Below are the code and all the weights of a small trained network. Each question names an input and a target symbol and asks about switching units off, where a switched-off unit gives its printed mean instead of its output.

import numpy as np


def w(rows, s, z=0):
    codes = np.array(rows[::2]) - 128.0
    scale = np.full(codes.shape[1], s)
    scale[-1] = z or s
    return codes * scale


def norm(h):
    return h / np.sqrt((h * h).mean(-1, keepdims=True) + 1e-5)


def f(y):
    return y / 2 * (1 + np.tanh(0.7978845608 * (y + 0.044715 * y**3)))


def softmax(a):
    e = np.exp(a - a.max(-1, keepdims=True))
    return e / e.sum(-1, keepdims=True)


def log_softmax(a):
    a = a - a.max(-1, keepdims=True)
    return a - np.log(np.exp(a).sum(-1, keepdims=True))


def net(x, mask):
    ids = ['ΔΘΛΩαβγεημξπστφψ'.index(c) for c in x.split()]
    T = len(ids)
    res = E[ids] + P[:T]
    u = 0
    for l in range(3):
        q, k, v = (norm(res) @ M[l].T for M in (Q, K, V))
        z = softmax(np.where(np.tri(T) > 0, q @ k.T / 2**0.5, -1e9)) @ v
        res = res + np.where(mask[u], z, O[l][:, -1]) @ O[l][:, :-1]
        u += 1
        y = f(norm(res) @ A[l][:, :-1].T + A[l][:, -1])
        res = res + np.where(mask[u : u + 8], y, B[l][:, -1]) @ B[l][:, :-1]
        u += 8
    return log_softmax(norm(res)[-1] @ U[:, :-1].T + U[:, -1])


Q, K, V, O, A, B = {}, {}, {}, {}, {}, {}
E = w([
[117,72,72],'Δ',
[96,139,180],'Θ',
[100,66,125],'Λ',
[100,59,121],'Ω',
[138,73,8],'α',
[104,71,118],'β',
[120,201,118],'γ',
[103,83,129],'ε',
[117,177,118],'η',
[93,111,179],'μ',
[114,156,130],'ξ',
[100,65,123],'π',
[112,48,72],'σ',
[100,76,135],'τ',
[107,175,191],'φ',
[138,79,1],'ψ',
],0.0028)
P = w([
[167,79,140],'0',
[2,126,192],'1',
[144,83,161],'2',
[12,121,164],'3',
[156,85,181],'4',
[63,199,107],'5',
[179,110,177],'6',
[92,195,78],'7',
],0.0023)
Q[0] = w([
[250,182,206],'0.h1',
[87,154,215],'0.h1',
],0.0024)
K[0] = w([
[45,61,122],'0.h1',
[169,28,7],'0.h1',
],0.002)
V[0] = w([
[67,6,144],'0.h1',
[74,132,153],'0.h1',
],0.0025)
O[0] = w([
[4,118,78,251],'0.h1',
[47,100,52,150],'0.h1',
],0.0021,0.0025)
A[0] = w([
[107,103,177,113],'0.n1',
[175,141,111,183],'0.n2',
[101,106,2,253],'0.n3',
[88,125,216,192],'0.n4',
[246,196,180,32],'0.n5',
[86,39,110,235],'0.n6',
[43,63,168,178],'0.n7',
[63,187,90,165],'0.n8',
],0.0031,0.00079)
B[0] = w([
[161,162,54,149],'0.n1',
[136,76,188,108],'0.n2',
[71,123,231,229],'0.n3',
[175,118,5,173],'0.n4',
[86,130,58,64],'0.n5',
[152,190,182,252],'0.n6',
[152,209,115,253],'0.n7',
[70,96,150,174],'0.n8',
],0.0024,0.002)
Q[1] = w([
[34,153,98],'1.h1',
[89,5,160],'1.h1',
],0.0031)
K[1] = w([
[209,163,177],'1.h1',
[150,2,216],'1.h1',
],0.0024)
V[1] = w([
[221,115,252],'1.h1',
[250,72,150],'1.h1',
],0.0018)
O[1] = w([
[12,160,158,45],'1.h1',
[8,83,4,2],'1.h1',
],0.0022,0.0008)
A[1] = w([
[76,112,68,70],'1.n1',
[180,137,101,6],'1.n2',
[99,72,185,147],'1.n3',
[140,59,71,119],'1.n4',
[77,205,208,178],'1.n5',
[243,111,184,68],'1.n6',
[188,253,113,186],'1.n7',
[139,151,156,171],'1.n8',
],0.0039,0.0016)
B[1] = w([
[46,247,243,146],'1.n1',
[112,192,77,54],'1.n2',
[220,136,46,230],'1.n3',
[112,101,115,134],'1.n4',
[145,7,8,249],'1.n5',
[93,248,162,108],'1.n6',
[86,6,145,124],'1.n7',
[53,78,74,146],'1.n8',
],0.0019,0.0016)
Q[2] = w([
[253,147,139],'2.h1',
[157,142,214],'2.h1',
],0.0042)
K[2] = w([
[82,66,1],'2.h1',
[87,24,111],'2.h1',
],0.0041)
V[2] = w([
[8,6,196],'2.h1',
[244,180,199],'2.h1',
],0.002)
O[2] = w([
[168,139,115,254],'2.h1',
[1,124,158,30],'2.h1',
],0.0038,0.0026)
A[2] = w([
[79,150,132,205],'2.n1',
[151,67,144,44],'2.n2',
[164,136,105,235],'2.n3',
[254,123,116,124],'2.n4',
[124,93,99,187],'2.n5',
[78,139,154,246],'2.n6',
[107,93,86,104],'2.n7',
[114,146,135,40],'2.n8',
],0.0057,0.0012)
B[2] = w([
[133,2,227,131],'2.n1',
[103,185,3,145],'2.n2',
[243,70,146,179],'2.n3',
[58,24,122,252],'2.n4',
[198,208,112,181],'2.n5',
[130,38,131,128],'2.n6',
[101,226,218,171],'2.n7',
[110,105,80,104],'2.n8',
],0.0023,0.0035)
U = w([
[75,174,170,106],'Δ',
[144,192,136,66],'Θ',
[86,126,170,47],'Λ',
[94,134,174,42],'Ω',
[140,194,124,39],'α',
[44,120,179,131],'β',
[206,1,3,255],'γ',
[111,61,152,83],'ε',
[212,91,67,212],'η',
[84,140,172,68],'μ',
[166,208,95,77],'ξ',
[91,128,167,34],'π',
[117,179,164,74],'σ',
[3,97,190,212],'τ',
[161,165,119,53],'φ',
[168,254,98,151],'ψ',
],0.007,0.004)

Each question gives the input, a string of symbols that net reads in full, and the target symbol t.
The units are the heads (2 rows each of Q, K, V and O) and the neurons (one row each of A and B). Each row of codes is followed by its name. A weight is (code - 128) times the scale printed after its matrix; where a second scale follows, it is the last column's (O, A, B and U).
mask holds one flag per unit, layer by layer, with each layer's heads first. A switched-off unit (its flag False) gives its mean, the last column of its rows in O or B, instead of its output. The means were averaged over made-up inputs and are rounded, as every weight is.
A unit's drop is (log p(t) with every unit on - log p(t) with that unit switched off) / (log p(t) with every unit on - log p(t) with every unit switched off).
unit that matters most: the unit with the biggest drop
k most important neurons: the k neurons with the biggest drops, biggest first
k most important neurons of layer l: the k neurons of layer l with the biggest drops, biggest first
drop of u: that unit's drop, to one decimal
input π τ τ η α ψ γ φ, target γ: 2 most important neurons	[0.n5; 1.n7]
input ψ γ γ Λ, target γ: 2 most important neurons	[1.n7; 1.n3]
input μ γ τ Λ ψ π τ η, target τ: most important neuron	[2.n1]
input ψ β Θ γ ψ η β Ω, target τ: 2 most important neurons	[1.n6; 0.n8]
input Ω τ ψ β η β τ τ, target τ: 2 most important neurons	[1.n6; 0.n3]
input Δ ψ Λ ψ τ ψ, target τ: 3 most important neurons	[0.n3; 1.n3; 1.n5]
input ε ε τ π Λ τ τ β, target τ: 2 most important neurons	[0.n3; 0.n8]
input τ π μ η τ Λ, target τ: 4 most important neurons	[0.n8; 0.n3; 1.n3; 2.n1]
input ψ γ Δ Θ τ γ, target τ: 2 most important neurons of layer 1	[1.n3; 1.n7]
input γ β η ψ τ ψ, target τ: 2 most important neurons	[0.n3; 1.n5]
input τ τ α Δ τ β, target τ: 2 most important neurons	[0.n8; 0.n3]
input τ η γ Δ Δ π τ Θ, target τ: 2 most important neurons of layer 1	[1.n6; 1.n5]
input τ σ ε τ τ ξ, target τ: 3 most important neurons of layer 2	[2.n1; 2.n2; 2.n6]
input ξ τ τ ξ Λ β τ Δ, target τ: unit that matters most	0.n3
input Θ β ξ ψ τ τ τ α, target τ: 2 most important neurons of layer 0	[0.n3; 0.n4]
input Δ ψ ξ τ μ π τ Ω, target τ: 2 most important neurons	[1.n6; 0.n3]
input τ Δ Λ Δ τ ξ, target τ: 4 most important neurons of layer 2	[2.n1; 2.n2; 2.n6; 2.n3]
input φ μ τ η β η τ μ, target τ: 2 most important neurons of layer 0	[0.n3; 0.n8]
input τ ε η τ β α τ μ, target τ: 2 most important neurons of layer 1	[1.n6; 1.n5]
input Δ τ σ ε Δ ξ τ γ, target τ: unit that matters most	2.h1
input Δ ξ Λ τ μ, target γ: drop of 0.n7	0.0
input β α ψ ψ ξ, target γ: drop of 1.n7	0.2
input φ Θ η ψ γ μ, target γ: drop of 1.h1	1.0
input ψ γ τ σ τ π, target τ: 2 most important neurons of layer 2	[2.n1; 2.n3]
